arr =
[[135 135 119 137 126 119 114 124 143]
 [124 136 104 145 124 128 100 131 146]
 [129 120 153 107 146 145 147 152 126]
 [138 122 148 129 122 121 138 134 140]]
Indices start at 1.
(1, 1) = 135
(3, 8) = 152
(3, 5) = 146
(2, 2) = 136
(1, 9) = 143
(2, 9) = 146
(3, 6) = 145
(1, 8) = 124
(2, 4) = 145
(4, 1) = 138
(4, 5) = 122
(1, 4) = 137
(3, 1) = 129

M =
array([[117, 130, 117, 129, 117, 128, 131, 125],
       [110, 129, 132, 135, 147, 137, 142, 116],
       [130, 121, 105, 108, 132, 117, 118, 135],
       [115, 131, 117, 128, 119, 128, 135, 124],
       [131, 125, 111, 119, 119, 129, 117, 145],
       [120, 117, 145, 126, 123, 114, 131, 101],
       [126, 102, 136, 111, 117, 104, 115, 108],
       [126, 101, 136, 111, 116, 104, 115, 108]])
Rows and columns are counted from 1.
(1, 1)	117
(2, 3)	132
(6, 3)	145
(2, 2)	129
(3, 6)	117
(2, 6)	137
(5, 1)	131
(1, 8)	125
(4, 2)	131
(1, 5)	117
(2, 1)	110
(7, 8)	108
(4, 4)	128
(6, 6)	114
(8, 5)	116
(5, 8)	145
(3, 3)	105
(2, 7)	142
(6, 8)	101
(6, 2)	117
(2, 5)	147
(7, 2)	102
(2, 4)	135
(8, 1)	126
(3, 8)	135
(1, 4)	129
(8, 3)	136
(5, 3)	111
(5, 6)	129
(1, 2)	130
(8, 7)	115
(6, 1)	120

grid =
[[129 132 128 127 122 127 126 132 129 131 129 133]
 [126 131 127 114 121 129 130 136 130 128 128 150]
 [128 132 127 123 120 126 128 137 130 129 130 144]
 [124 128 128 128 124 124 127 129 131 130 128 132]
 [128 133 127 116 120 129 129 137 130 130 129 148]
 [128 132 127 124 118 125 126 134 131 133 128 141]]
Indices start at 1.
row 1 col 1 -> 129
row 2 col 7 -> 130
row 4 col 6 -> 124
row 5 col 7 -> 129
row 2 col 6 -> 129
row 3 col 1 -> 128
row 1 col 3 -> 128
row 5 col 11 -> 129
row 6 col 5 -> 118
row 3 col 3 -> 127
row 5 col 8 -> 137
row 4 col 7 -> 127
row 4 col 5 -> 124
row 1 col 5 -> 122
row 1 col 2 -> 132
row 1 col 11 -> 129
row 1 col 7 -> 126
row 5 col 3 -> 127
row 5 col 12 -> 148
row 3 col 6 -> 126
row 2 col 11 -> 128
row 3 col 10 -> 129
row 6 col 12 -> 141
row 3 col 7 -> 128

data =
[[113 110 125 120 133 137]
 [118 108 129 134 115 123]
 [126 100 138 114 117 140]
 [132 105 131 111 117 137]
 [124 139 117 139 128 148]
 [137 147 129 136 116 115]
 [131 141 118 106 129 119]
 [144 146 138 130 118 113]
 [131 125 118 131 152 123]
 [138 136 122 115 148 127]
 [119 125 117 129 133 117]]
Rows and columns are counted from 1.
(1, 1) -> 113
(6, 2) -> 147
(8, 6) -> 113
(2, 2) -> 108
(1, 4) -> 120
(5, 6) -> 148
(8, 1) -> 144
(10, 2) -> 136
(1, 3) -> 125
(5, 3) -> 117
(6, 3) -> 129
(1, 2) -> 110
(6, 4) -> 136
(3, 5) -> 117
(8, 3) -> 138
(2, 4) -> 134
(10, 4) -> 115
(11, 5) -> 133
(2, 3) -> 129
(4, 2) -> 105
(10, 1) -> 138
(8, 4) -> 130

a =
[[118 132 124 126 128 133]
 [126 135 113 126 115 131]
 [122 122 124 113 124 119]
 [132 135 117 131 131 119]
 [130 127 121 126 126 131]
 [135 136 118 122 138 118]
 [120 137 125 123 142 110]
 [121 145 111 119 119 131]
 [129 122 121 123 118 112]
 [122 151 113 125 135 122]
 [129 130 127 120 152 109]]
Rows and columns are counted from 1.
(1, 1): 118
(2, 6): 131
(9, 4): 123
(10, 2): 151
(5, 5): 126
(2, 5): 115
(6, 3): 118
(7, 1): 120
(6, 1): 135
(9, 2): 122
(8, 4): 119
(6, 5): 138
(9, 3): 121
(11, 2): 130
(3, 4): 113
(3, 3): 124
(10, 6): 122
(9, 6): 112
(4, 3): 117
(4, 5): 131
(1, 5): 128
(9, 1): 129
(3, 5): 124

X =
[[136 152 138 144 131 118 114 110 134 138 119 134]
 [136 129 134 152 114 141 140 115 114 133 122 112]
 [121 153 120 127 133 123 124 133 142 117 138 136]
 [122 126 117 150 139 133 135 115 127 116 124 142]]
Indices start at 1.
(1, 1) -> 136
(3, 8) -> 133
(1, 10) -> 138
(2, 10) -> 133
(1, 11) -> 119
(4, 11) -> 124
(4, 9) -> 127
(2, 6) -> 141
(4, 4) -> 150
(3, 6) -> 123
(2, 11) -> 122
(2, 5) -> 114
(3, 5) -> 133
(4, 10) -> 116
(2, 9) -> 114
